Below are the code and all the weights of a small trained network. Each question names an input and a target symbol and asks about switching units off, where a switched-off unit gives its printed mean instead of its output.

import numpy as np


def w(rows, s, z=0):
    codes = np.array(rows[::2]) - 128.0
    scale = np.full(codes.shape[1], s)
    scale[-1] = z or s
    return codes * scale


def norm(h):
    return h / np.sqrt((h * h).mean(-1, keepdims=True) + 1e-5)


def f(y):
    return y / 2 * (1 + np.tanh(0.7978845608 * (y + 0.044715 * y**3)))


def softmax(a):
    e = np.exp(a - a.max(-1, keepdims=True))
    return e / e.sum(-1, keepdims=True)


def log_softmax(a):
    a = a - a.max(-1, keepdims=True)
    return a - np.log(np.exp(a).sum(-1, keepdims=True))


def net(x, mask):
    ids = ['αβγδηθμξπστφψ'.index(c) for c in x.split()]
    T = len(ids)
    res = E[ids] + P[:T]
    u = 0
    for l in range(2):
        r = norm(res)
        for j in range(2):
            rows = slice(4 * j, 4 * j + 4)
            q, k, v = (r @ M[l][rows].T for M in (Q, K, V))
            z = softmax(np.where(np.tri(T) > 0, q @ k.T / 4**0.5, -1e9)) @ v
            o = O[l][rows]
            res = res + np.where(mask[u + j], z, o[:, -1]) @ o[:, :-1]
        u += 2
        y = f(norm(res) @ A[l][:, :-1].T + A[l][:, -1])
        res = res + np.where(mask[u : u + 4], y, B[l][:, -1]) @ B[l][:, :-1]
        u += 4
    return log_softmax(norm(res)[-1] @ U[:, :-1].T + U[:, -1])


Q, K, V, O, A, B = {}, {}, {}, {}, {}, {}
E = w([
[142,152,167,134,225,123,136],'α',
[109,130,46,62,163,127,119],'β',
[90,123,83,151,104,210,188],'γ',
[11,183,121,191,165,93,150],'δ',
[182,108,53,226,154,156,93],'η',
[92,80,175,77,147,63,171],'θ',
[182,149,109,151,242,115,133],'μ',
[120,121,174,146,137,115,10],'ξ',
[192,118,139,145,233,90,175],'π',
[125,94,163,149,131,111,44],'σ',
[232,158,144,135,108,152,163],'τ',
[173,39,165,150,175,117,2],'φ',
[211,171,113,65,143,100,122],'ψ',
],0.0078)
P = w([
[123,84,61,254,22,6,94],'0',
[135,183,97,229,224,99,108],'1',
[139,177,115,203,216,113,108],'2',
[139,166,119,180,213,131,106],'3',
[145,162,126,157,198,140,96],'4',
[146,155,130,138,186,159,96],'5',
[141,151,140,116,183,169,90],'6',
[145,138,140,101,170,188,91],'7',
[155,132,143,82,162,197,81],'8',
[151,113,155,61,155,215,75],'9',
[155,105,151,46,144,239,70],'10',
[163,96,151,36,135,242,64],'11',
],0.0028)
Q[0] = w([
[80,143,139,93,47,57,85],'0.h0',
[192,127,90,70,192,126,120],'0.h0',
[149,101,184,112,154,101,129],'0.h0',
[137,158,134,75,252,144,189],'0.h0',
[140,151,123,101,137,162,217],'0.h1',
[165,197,95,163,129,186,138],'0.h1',
[95,75,121,203,82,163,134],'0.h1',
[70,111,117,115,99,53,128],'0.h1',
],0.02)
K[0] = w([
[104,118,171,133,161,11,117],'0.h0',
[185,74,94,56,107,168,103],'0.h0',
[134,99,197,79,140,148,157],'0.h0',
[136,188,118,5,87,168,161],'0.h0',
[114,140,169,115,231,200,172],'0.h1',
[177,176,140,138,153,247,67],'0.h1',
[91,180,107,236,98,148,124],'0.h1',
[89,183,121,132,151,20,155],'0.h1',
],0.015)
V[0] = w([
[118,80,103,144,100,143,149],'0.h0',
[188,133,216,229,132,28,160],'0.h0',
[134,169,3,42,167,21,80],'0.h0',
[169,163,188,67,60,158,86],'0.h0',
[100,35,132,132,105,229,169],'0.h1',
[113,93,138,86,116,142,112],'0.h1',
[107,179,76,159,120,70,130],'0.h1',
[97,180,156,223,73,138,155],'0.h1',
],0.0061)
O[0] = w([
[107,144,135,157,101,178,160,76],'0.h0',
[183,224,165,105,54,36,101,217],'0.h0',
[193,81,3,87,126,87,156,123],'0.h0',
[213,102,144,78,91,153,91,91],'0.h0',
[204,190,132,158,79,120,204,4],'0.h1',
[135,111,121,128,141,58,140,19],'0.h1',
[113,122,163,72,116,157,105,143],'0.h1',
[125,150,134,96,49,222,169,118],'0.h1',
],0.0051,0.0019)
A[0] = w([
[77,136,145,3,142,113,191,4],'0.n0',
[130,132,152,86,171,103,69,117],'0.n1',
[115,96,131,76,134,151,187,101],'0.n2',
[167,187,126,90,169,144,142,175],'0.n3',
],0.014,0.002)
B[0] = w([
[99,37,181,143,39,240,146,136],'0.n0',
[124,182,96,91,152,206,188,254],'0.n1',
[2,125,112,52,159,158,165,136],'0.n2',
[137,100,205,161,142,154,217,187],'0.n3',
],0.0068,0.0082)
Q[1] = w([
[137,164,91,109,125,115,4],'1.h0',
[90,70,135,59,106,92,115],'1.h0',
[130,157,150,111,68,137,48],'1.h0',
[66,117,81,167,66,165,62],'1.h0',
[112,84,165,139,171,108,188],'1.h1',
[217,136,90,156,130,125,173],'1.h1',
[107,103,66,44,139,86,128],'1.h1',
[72,104,103,195,94,144,191],'1.h1',
],0.023)
K[1] = w([
[159,243,9,95,74,52,121],'1.h0',
[66,84,95,55,117,148,214],'1.h0',
[107,195,143,123,52,46,141],'1.h0',
[6,182,74,235,91,110,137],'1.h0',
[119,68,112,80,144,217,242],'1.h1',
[241,157,120,122,206,124,165],'1.h1',
[119,43,70,16,156,78,76],'1.h1',
[109,80,184,180,197,242,87],'1.h1',
],0.015)
V[1] = w([
[136,99,180,121,91,72,214],'1.h0',
[111,167,172,72,103,107,85],'1.h0',
[154,77,132,59,65,226,68],'1.h0',
[135,79,215,134,192,135,51],'1.h0',
[170,94,236,152,178,68,99],'1.h1',
[122,121,182,31,79,248,82],'1.h1',
[65,103,156,111,131,27,194],'1.h1',
[164,108,132,93,59,185,80],'1.h1',
],0.012)
O[1] = w([
[107,48,129,78,86,106,162,96],'1.h0',
[128,96,161,180,120,142,172,68],'1.h0',
[133,137,123,177,157,21,170,117],'1.h0',
[149,161,188,142,107,85,71,94],'1.h0',
[75,72,84,118,44,109,128,55],'1.h1',
[122,165,164,100,122,251,83,253],'1.h1',
[79,146,128,169,92,103,205,8],'1.h1',
[115,120,166,100,156,183,65,103],'1.h1',
],0.011,0.003)
A[1] = w([
[154,152,113,158,161,142,87,172],'1.n0',
[208,134,53,179,89,156,105,46],'1.n1',
[249,144,175,99,36,137,138,3],'1.n2',
[38,134,62,164,161,107,101,190],'1.n3',
],0.02,0.0049)
B[1] = w([
[125,83,114,134,83,90,153,255],'1.n0',
[118,197,139,110,90,150,88,156],'1.n1',
[165,163,254,35,140,129,193,244],'1.n2',
[95,110,189,121,141,133,94,184],'1.n3',
],0.02,0.0088)
U = w([
[185,21,153,216,51,148,137,94],'α',
[220,96,25,77,145,105,129,235],'β',
[139,173,41,145,177,200,215,101],'γ',
[10,155,219,225,129,121,130,33],'δ',
[108,127,143,128,54,72,26,203],'η',
[47,72,80,104,43,106,215,176],'θ',
[167,174,103,170,31,153,155,71],'μ',
[196,145,161,190,201,173,44,120],'ξ',
[176,154,221,35,97,98,161,141],'π',
[42,252,85,54,166,117,109,41],'σ',
[77,28,93,34,96,215,64,1],'τ',
[155,173,140,225,154,51,170,190],'φ',
[65,55,125,106,233,89,82,188],'ψ',
],0.011,0.0037)

Each question gives the input, a string of symbols that net reads in full, and the target symbol t.
The units are the heads (4 rows each of Q, K, V and O) and the neurons (one row each of A and B). Each row of codes is followed by its name. A weight is (code - 128) times the scale printed after its matrix; where a second scale follows, it is the last column's (O, A, B and U).
mask holds one flag per unit, layer by layer, with each layer's heads first. A switched-off unit (its flag False) gives its mean, the last column of its rows in O or B, instead of its output. The means were averaged over made-up inputs and are rounded, as every weight is.
A unit's drop is (log p(t) with every unit on - log p(t) with that unit switched off) / (log p(t) with every unit on - log p(t) with every unit switched off).
The circuit of an input: a set's keep is (log p(t) with only the set's units on - log p(t) with every unit switched off) / (log p(t) with every unit on - log p(t) with every unit switched off). Starting from all 12 units, units are removed one at a time, each time the one whose removal leaves the highest keep (on an exact tie, the one counted first), for as long as the keep stays at least 0.8.
circuit, biggest first: the units of the circuit, biggest drop first
k most important neurons: the k neurons with the biggest drops, biggest first
k most important neurons of layer l: the k neurons of layer l with the biggest drops, biggest first
input τ τ θ τ π γ θ φ, target τ: circuit, biggest first	1.n2
input φ γ α ξ θ α μ, target ξ: circuit, biggest first	1.n2, 1.h1, 0.h1
input ξ α τ τ σ, target ξ: circuit, biggest first	1.h1, 0.n3, 1.h0
input ψ γ φ μ τ τ σ β ξ, target ψ: circuit, biggest first	0.h0, 1.n2, 1.h0, 0.h1
input γ δ π, target ξ: circuit, biggest first	0.h1, 1.h1, 1.n2
input φ ξ μ δ, target δ: 3 most important neurons	0.n1, 1.n2, 1.n3
input τ σ σ τ β γ θ π δ γ ξ μ, target ξ: circuit, biggest first	0.h0, 1.n2, 1.h0
input π η ξ α π ξ τ α σ, target θ: circuit, biggest first	0.h0, 1.h1
input ξ ψ σ τ μ ψ θ, target θ: circuit, biggest first	1.n2, 1.h1
input ξ θ η μ η δ γ ξ, target ξ: circuit, biggest first	1.h0, 1.n2
input μ δ ξ β δ τ ξ φ η τ φ, target σ: 3 most important neurons of layer 1	1.n1, 1.n2, 1.n0
input η τ ψ α η τ ξ π η φ, target β: 4 most important neurons	0.n3, 1.n2, 1.n0, 0.n1
input θ τ μ α τ τ ξ, target δ: 2 most important neurons	0.n0, 0.n3
input δ τ ξ, target γ: 2 most important neurons	1.n2, 0.n3
input μ σ θ ξ θ γ ξ σ ψ ξ π δ, target δ: most important neuron	0.n1
input γ τ ψ γ τ φ η γ, target τ: 4 most important neurons	1.n2, 0.n1, 0.n2, 1.n0
input η μ ξ, target β: 3 most important neurons	1.n2, 1.n0, 0.n1
input μ τ ξ, target σ: 2 most important neurons	0.n3, 0.n1
input β π β θ η ξ, target φ: 2 most important neurons	0.n1, 0.n0
input β τ σ ξ η μ μ β τ δ π σ, target φ: most important neuron of layer 1	1.n2
input α τ τ φ α δ ξ, target μ: 3 most important neurons	0.n3, 0.n1, 1.n2
input ξ φ φ τ γ τ μ ξ τ β φ φ, target ξ: 2 most important neurons	0.n3, 0.n1
